Below are the code and all the weights of a small trained network. Each question names an input and a class and asks about switching units off, where a switched-off unit gives its printed mean instead of its output.

import numpy as np


def w(rows, s, z=0):
    codes = np.array(rows[::2]) - 128.0
    scale = np.full(codes.shape[1], s)
    scale[-1] = z or s
    return codes * scale


def norm(h):
    return h / np.sqrt((h * h).mean(-1, keepdims=True) + 1e-5)


def f(y):
    return y / 2 * (1 + np.tanh(0.7978845608 * (y + 0.044715 * y**3)))


def log_softmax(a):
    a = a - a.max(-1, keepdims=True)
    return a - np.log(np.exp(a).sum(-1, keepdims=True))


def net(x, mask):
    res = np.array(x, float).reshape(1, 8) / 4 @ E
    u = 0
    for l in range(2):
        y = f(norm(res) @ A[l][:, :-1].T + A[l][:, -1])
        res = res + np.where(mask[u : u + 5], y, B[l][:, -1]) @ B[l][:, :-1]
        u += 5
    return log_softmax(norm(res)[-1] @ U[:, :-1].T + U[:, -1])


A, B = {}, {}
E = w([
[134,124,125,132,129,127,128],'x0',
[118,179,29,95,150,93,59],'x1',
[130,126,125,126,128,137,132],'x2',
[12,12,76,188,68,191,100],'x3',
[123,126,135,119,124,120,127],'x4',
[132,119,123,121,127,125,130],'x5',
[122,128,134,121,124,125,127],'x6',
[122,62,200,98,254,111,23],'x7',
],0.0043)
A[0] = w([
[96,128,49,118,4,202,170,73],'L0N1',
[198,184,157,34,210,73,97,87],'L0N2',
[218,230,112,96,81,110,254,115],'L0N3',
[87,132,103,118,203,93,36,3],'L0N4',
[113,201,41,91,92,108,147,89],'L0N5',
],0.0055,0.0054)
B[0] = w([
[141,199,160,219,155,14,131,201],'L0N1',
[122,206,94,110,146,87,170,207],'L0N2',
[132,17,149,72,43,227,99,254],'L0N3',
[108,69,64,46,136,102,205,138],'L0N4',
[129,195,124,155,122,187,1,168],'L0N5',
],0.0064,0.0053)
A[1] = w([
[111,50,255,84,99,133,129,76],'L1N1',
[118,59,113,156,33,230,82,52],'L1N2',
[186,152,233,116,198,131,216,2],'L1N3',
[207,138,229,180,67,65,249,151],'L1N4',
[168,165,218,103,216,54,190,48],'L1N5',
],0.0059,0.0047)
B[1] = w([
[125,201,194,192,134,179,132,211],'L1N1',
[189,172,163,58,219,97,127,227],'L1N2',
[228,69,194,202,137,2,62,154],'L1N3',
[79,40,76,88,107,143,198,252],'L1N4',
[184,114,115,194,129,68,202,179],'L1N5',
],0.0077,0.0037)
U = w([
[238,86,232,11,16,246,238,94],'0',
[255,37,237,208,181,13,238,1],'1',
[23,29,84,232,12,163,247,161],'2',
[52,67,241,216,237,237,78,118],'3',
[217,252,28,10,14,226,20,172],'4',
[194,241,28,20,245,12,125,134],'5',
[26,235,24,245,24,61,24,176],'6',
[12,19,23,53,231,156,14,124],'7',
],0.0092,0.0038)

Each question gives the input, the list of numbers given to net, and the class t.
The units are the neurons (one row each of A and B). Each row of codes is followed by its name. A weight is (code - 128) times the scale printed after its matrix; where a second scale follows, it is the last column's (A, B and U).
mask holds one flag per neuron, layer by layer. A switched-off neuron (its flag False) gives its mean, the last column of its row in B, instead of its output. The means were averaged over made-up inputs and are rounded, as every weight is.
A unit's drop is (log p(t) with every unit on - log p(t) with that unit switched off) / (log p(t) with every unit on - log p(t) with every unit switched off).
The circuit of an input: a set's keep is (log p(t) with only the set's units on - log p(t) with every unit switched off) / (log p(t) with every unit on - log p(t) with every unit switched off). Starting from all 10 units, units are removed one at a time, each time the one whose removal leaves the highest keep (on an exact tie, the one counted first), for as long as the keep stays at least 0.8.
units of the circuit, in order: the units of the circuit, biggest drop first
unit that matters most: the unit with the biggest drop
k most important neurons: the k neurons with the biggest drops, biggest first
top k neurons in layer l: the k neurons of layer l with the biggest drops, biggest first
drop when u is switched off: that unit's drop, to one decimal
input [-8,1,-7,8,3,-7,5,0], class 6: units of the circuit, in order : [L0N3, L1N4]
input [4,4,3,5,-6,1,-6,-6], class 6: units of the circuit, in order : [L0N1]
input [4,5,-6,8,3,0,7,0], class 6: 3 most important neurons : [L0N3, L0N1, L1N4]
input [-6,1,0,3,3,4,3,-6], class 6: 2 most important neurons : [L0N1, L0N5]
input [-8,-1,-5,-6,-3,-8,5,1], class 1: top 3 neurons in layer 0 : [L0N2, L0N5, L0N4]
input [8,0,-6,8,1,-5,-6,2], class 3: top 3 neurons in layer 0 : [L0N2, L0N4, L0N5]
input [8,7,7,-3,0,7,-5,0], class 4: units of the circuit, in order : [L0N1, L1N2]
input [0,-5,-3,5,1,-1,-6,1], class 3: units of the circuit, in order : [L1N2, L1N5, L0N3]
input [-5,2,8,0,-5,-1,-8,5], class 5: top 3 neurons in layer 0 : [L0N3, L0N2, L0N5]
input [3,0,7,-3,-1,-2,-4,8], class 1: 4 most important neurons : [L1N5, L0N5, L1N3, L1N2]
input [-2,0,3,6,8,1,-2,2], class 3: top 2 neurons in layer 0 : [L0N2, L0N5]
input [-8,0,-7,-5,7,3,5,0], class 0: 3 most important neurons : [L0N3, L0N1, L0N5]
input [-1,-3,-7,8,-3,-4,-7,1], class 3: 2 most important neurons : [L1N2, L1N4]
input [2,7,-2,-7,-8,-4,5,-3], class 4: unit that matters most : L0N3
input [-5,0,8,-7,4,-5,7,7], class 1: 2 most important neurons : [L1N5, L1N3]
input [-5,-4,-2,8,5,-4,-4,1], class 3: top 2 neurons in layer 1 : [L1N2, L1N4]
input [5,3,-3,-7,2,-6,-1,-6], class 4: 2 most important neurons : [L0N5, L1N4]
input [-8,4,7,-4,-1,4,4,-2], class 4: drop when L0N4 is switched off : 0.0
input [-5,2,3,5,6,1,5,-5], class 6: drop when L0N5 is switched off : 0.1
input [0,5,-3,-8,-6,-6,0,-2], class 4: units of the circuit, in order : [L0N3]
input [0,-7,8,7,0,3,2,2], class 3: drop when L1N2 is switched off : 0.2
input [-1,8,-4,-7,6,2,-5,-2], class 4: drop when L0N3 is switched off : 0.2
